[[ 36  -8]
 [ 24   1]
 [-13  -3]
 [-12   7]
 [-25   5]
 [-48   4]
 [ 11   5]]
:
[[ 36  -8]
 [ 24   1]
 [ 11   5]
 [-12   7]
 [-13  -3]
 [-25   5]
 [-48   4]]

[[-52 -42  24]
 [-31  20   7]]
:
[[-31  20   7]
 [-52 -42  24]]

[[ -5  -6]
 [ 25 -33]
 [  3 -47]
 [-48 -12]
 [-25 -35]
 [ 32  23]
 [ -7 -40]
 [  6 -19]
 [ 28  32]
 [ 36  55]
 [-54 -28]
 [ 14  19]]
:
[[ 36  55]
 [ 32  23]
 [ 28  32]
 [ 25 -33]
 [ 14  19]
 [  6 -19]
 [  3 -47]
 [ -5  -6]
 [ -7 -40]
 [-25 -35]
 [-48 -12]
 [-54 -28]]

[[ 16  11]
 [-26   4]
 [ 24  41]
 [ 22  26]
 [ -1  43]
 [-30  51]
 [ 48  54]
 [ 38   8]
 [-25  52]
 [-29  -3]]
:
[[ 48  54]
 [ 38   8]
 [ 24  41]
 [ 22  26]
 [ 16  11]
 [ -1  43]
 [-25  52]
 [-26   4]
 [-29  -3]
 [-30  51]]

[[-60  24]
 [  3   6]
 [-30  16]
 [ 26  29]
 [  0   7]
 [-10  26]
 [-36  16]
 [  1 -13]
 [ 15  10]
 [-27  23]
 [ 10  24]
 [  4   3]]
:
[[ 26  29]
 [ 15  10]
 [ 10  24]
 [  4   3]
 [  3   6]
 [  1 -13]
 [  0   7]
 [-10  26]
 [-27  23]
 [-30  16]
 [-36  16]
 [-60  24]]

[[ 13  39]
 [ -6 -46]
 [-35  -2]
 [ 38   8]
 [ 33 -35]
 [ 42  -3]
 [-57  -9]
 [ 43 -11]
 [ 29  -4]
 [ 40   4]
 [ 54  -4]
 [-34  -4]]
:
[[ 54  -4]
 [ 43 -11]
 [ 42  -3]
 [ 40   4]
 [ 38   8]
 [ 33 -35]
 [ 29  -4]
 [ 13  39]
 [ -6 -46]
 [-34  -4]
 [-35  -2]
 [-57  -9]]

[[ -8 -36   8  30   4   9  -9 -19]
 [-47 -34  -5  36  13  21  -3 -15]
 [-44 -35  -8  37  10  11  -7 -20]
 [ -5 -38  20 -15 -33 -12 -47 -37]
 [-50 -30 -14  58  21  28  16 -17]
 [-15 -38   9   3 -15   4 -28 -38]]
:
[[ -5 -38  20 -15 -33 -12 -47 -37]
 [ -8 -36   8  30   4   9  -9 -19]
 [-15 -38   9   3 -15   4 -28 -38]
 [-44 -35  -8  37  10  11  -7 -20]
 [-47 -34  -5  36  13  21  -3 -15]
 [-50 -30 -14  58  21  28  16 -17]]

[[  4 -54   5 -46]
 [-35  15  16 -13]
 [-23 -23  24 -57]
 [-14 -23 -27  28]
 [-11 -20 -10  -1]
 [ 16 -16  10  18]
 [  8  22  20 -39]
 [-20 -33  -9  15]
 [-13 -11  21  -5]]
:
[[ 16 -16  10  18]
 [  8  22  20 -39]
 [  4 -54   5 -46]
 [-11 -20 -10  -1]
 [-13 -11  21  -5]
 [-14 -23 -27  28]
 [-20 -33  -9  15]
 [-23 -23  24 -57]
 [-35  15  16 -13]]
---
[[  6   1  38   7]
 [ 30  21 -44 -26]
 [-24 -27   3  34]]
:
[[ 21 -44]
 [-27   3]]

[[  7 -13  20]
 [-51 -38   5]
 [ 14   0  26]]
:
[[-38   5]
 [  0  26]]

[[-58  -1  24]
 [-59   8  58]
 [ -5  39 -57]
 [ 41 -44  49]
 [-58 -33  23]]
:
[[  8  58]
 [ 39 -57]]

[[ -8  14  13]
 [ 12  13 -20]
 [ -9   3 -22]
 [-19  49 -48]]
:
[[ 13 -20]
 [  3 -22]]

[[ 36 -48  27]
 [ 52 -17 -10]
 [-37  10  -7]]
:
[[-17 -10]
 [ 10  -7]]

[[ -2  -1   4  -1]
 [  2  -3  -5   0]
 [  0   2 -36   0]
 [ -1  -3  33  -2]
 [  1   1 -45   1]]
:
[[ -3  -5]
 [  2 -36]]
